Here is a tiny trained network, its code and every weight. The questions are about switching its units off for an input and a target symbol, where a switched-off unit gives its printed mean instead of its output.

import numpy as np


def w(rows, s, z=0):
    codes = np.array(rows[::2]) - 128.0
    scale = np.full(codes.shape[1], s)
    scale[-1] = z or s
    return codes * scale


def f(y):
    return y / 2 * (1 + np.tanh(0.7978845608 * (y + 0.044715 * y**3)))


def softmax(a):
    e = np.exp(a - a.max(-1, keepdims=True))
    return e / e.sum(-1, keepdims=True)


def log_softmax(a):
    a = a - a.max(-1, keepdims=True)
    return a - np.log(np.exp(a).sum(-1, keepdims=True))


def net(x, mask):
    ids = ['ΔΞΣΩαεζητφ'.index(c) for c in x.split()]
    T = len(ids)
    res = E[ids] + P[:T]
    r = res
    for j in range(2):
        rows = slice(3 * j, 3 * j + 3)
        q, k, v = (r @ M[0][rows].T for M in (Q, K, V))
        z = softmax(np.where(np.tri(T) > 0, q @ k.T / 3**0.5, -1e9)) @ v
        o = O[0][rows]
        res = res + np.where(mask[j], z, o[:, -1]) @ o[:, :-1]
    y = f(res @ A[0][:, :-1].T + A[0][:, -1])
    res = res + np.where(mask[2:14], y, B[0][:, -1]) @ B[0][:, :-1]
    return log_softmax(res[-1] @ U[:, :-1].T + U[:, -1])


Q, K, V, O, A, B = {}, {}, {}, {}, {}, {}
E = w([
[115,93,196,132,77],'Δ',
[64,127,136,122,225],'Ξ',
[82,68,155,170,72],'Σ',
[57,57,105,201,64],'Ω',
[119,148,146,212,104],'α',
[75,166,190,199,123],'ε',
[201,192,97,110,146],'ζ',
[132,102,62,159,95],'η',
[196,106,103,134,126],'τ',
[200,6,123,178,93],'φ',
],0.018)
P = w([
[150,100,162,180,247],'0',
[109,83,126,119,177],'1',
[109,87,119,112,149],'2',
[134,105,118,120,131],'3',
[143,113,115,119,115],'4',
[148,118,111,122,102],'5',
],0.015)
Q[0] = w([
[34,157,88,22,91],'H0',
[95,150,110,120,36],'H0',
[192,255,146,155,159],'H0',
[53,153,195,205,109],'H1',
[123,226,47,110,201],'H1',
[119,128,205,75,177],'H1',
],0.043)
K[0] = w([
[25,151,196,130,218],'H0',
[150,180,152,203,111],'H0',
[101,172,102,32,29],'H0',
[50,198,208,173,78],'H1',
[110,209,4,77,241],'H1',
[135,54,192,98,181],'H1',
],0.041)
V[0] = w([
[140,197,188,73,140],'H0',
[81,138,199,157,89],'H0',
[190,56,252,88,76],'H0',
[107,112,107,112,139],'H1',
[104,204,111,131,87],'H1',
[63,196,119,138,165],'H1',
],0.019)
O[0] = w([
[148,107,41,69,56,2],'H0',
[240,143,200,203,45,79],'H0',
[207,24,215,123,184,111],'H0',
[139,114,136,166,100,133],'H1',
[78,123,223,113,181,24],'H1',
[170,156,254,64,116,66],'H1',
],0.0093,0.0083)
A[0] = w([
[130,55,98,82,31,15],'N0',
[116,103,122,185,69,128],'N1',
[87,186,178,99,193,41],'N2',
[124,175,105,164,68,151],'N3',
[144,203,215,46,75,34],'N4',
[198,129,162,90,37,31],'N5',
[107,126,115,96,158,163],'N6',
[117,201,176,171,103,60],'N7',
[193,149,159,46,133,6],'N8',
[157,151,85,61,7,9],'N9',
[188,194,90,121,168,117],'N10',
[88,197,95,127,116,135],'N11',
],0.013,0.011)
B[0] = w([
[81,122,94,169,190,162],'N0',
[170,153,140,86,127,241],'N1',
[157,112,55,137,120,169],'N2',
[125,141,91,121,89,217],'N3',
[131,84,193,66,144,148],'N4',
[114,91,56,159,157,154],'N5',
[104,130,126,143,93,203],'N6',
[87,127,123,191,156,190],'N7',
[92,179,116,126,144,128],'N8',
[192,122,145,252,116,154],'N9',
[125,103,153,102,102,158],'N10',
[166,141,176,94,224,246],'N11',
],0.025,0.014)
U = w([
[126,189,91,50,153,195],'Δ',
[219,155,152,120,101,119],'Ξ',
[202,97,45,121,140,79],'Σ',
[165,172,14,146,107,52],'Ω',
[167,203,37,78,67,208],'α',
[107,215,117,181,82,181],'ε',
[116,174,23,142,172,21],'ζ',
[104,97,139,133,140,121],'η',
[63,126,1,86,88,254],'τ',
[200,203,60,134,142,1],'φ',
],0.0047,0.0088)

Each question gives the input, a string of symbols that net reads in full, and the target symbol t.
The units are the heads (3 rows each of Q, K, V and O) and the neurons (one row each of A and B). Each row of codes is followed by its name. A weight is (code - 128) times the scale printed after its matrix; where a second scale follows, it is the last column's (O, A, B and U).
mask holds one flag per unit, heads first, then neurons. A switched-off unit (its flag False) gives its mean, the last column of its rows in O or B, instead of its output. The means were averaged over made-up inputs and are rounded, as every weight is.
A unit's drop is (log p(t) with every unit on - log p(t) with that unit switched off) / (log p(t) with every unit on - log p(t) with every unit switched off).
The circuit of an input: a set's keep is (log p(t) with only the set's units on - log p(t) with every unit switched off) / (log p(t) with every unit on - log p(t) with every unit switched off). Starting from the 12 units with the biggest drops (on a tie, the unit counted first), units are removed one at a time, each time the one whose removal leaves the highest keep (on an exact tie, the one counted first), for as long as the keep stays at least 0.8.
units of the circuit, in order: the units of the circuit, biggest drop first
most important unit: the unit with the biggest drop
k most important neurons: the k neurons with the biggest drops, biggest first
which heads matter: for each layer, one digit per head in row order, 1 if its drop is at least 0.15 and else 0, layers parted by /
input Ω Ω η Σ Ξ η, target ε: which heads matter	10
input ε Σ φ Ω α Ω, target Ω: units of the circuit, in order	H0, N9, N5, N3
input η α Ω Σ ζ, target Δ: most important unit	H1
input τ ζ Σ η φ ε, target Σ: which heads matter	11
input Σ η τ, target τ: units of the circuit, in order	N11, N1
input τ Ξ α, target τ: units of the circuit, in order	H0, N11
input φ α ε α φ α, target Σ: units of the circuit, in order	H0, N2, H1
input ζ Ω Ξ α Σ, target ζ: 2 most important neurons	N0, N11
input α ε α α Ω, target α: units of the circuit, in order	N1, H0, N3
input ζ Σ α, target Δ: which heads matter	11
input η φ η, target Δ: units of the circuit, in order	H0, N11
input Ω ε Ω η α Σ, target ε: units of the circuit, in order	H0, N7
input Δ φ φ ζ Ω Σ, target Σ: units of the circuit, in order	H0, N5
input Σ Ω Ω, target Ξ: units of the circuit, in order	H0, N1
input φ Δ Ω α Ω, target η: units of the circuit, in order	H0
input ε φ φ η α ε, target ζ: units of the circuit, in order	N2, H0, N7
input α η α α, target ζ: 3 most important neurons	N2, N7, N11
input τ Σ α α, target ε: 2 most important neurons	N7, N11
input ε η α, target ζ: 2 most important neurons	N2, N7
input Δ α α ε φ α, target Σ: most important unit	N2
input ζ φ τ Ω α ζ, target Ξ: 3 most important neurons	N9, N11, N10
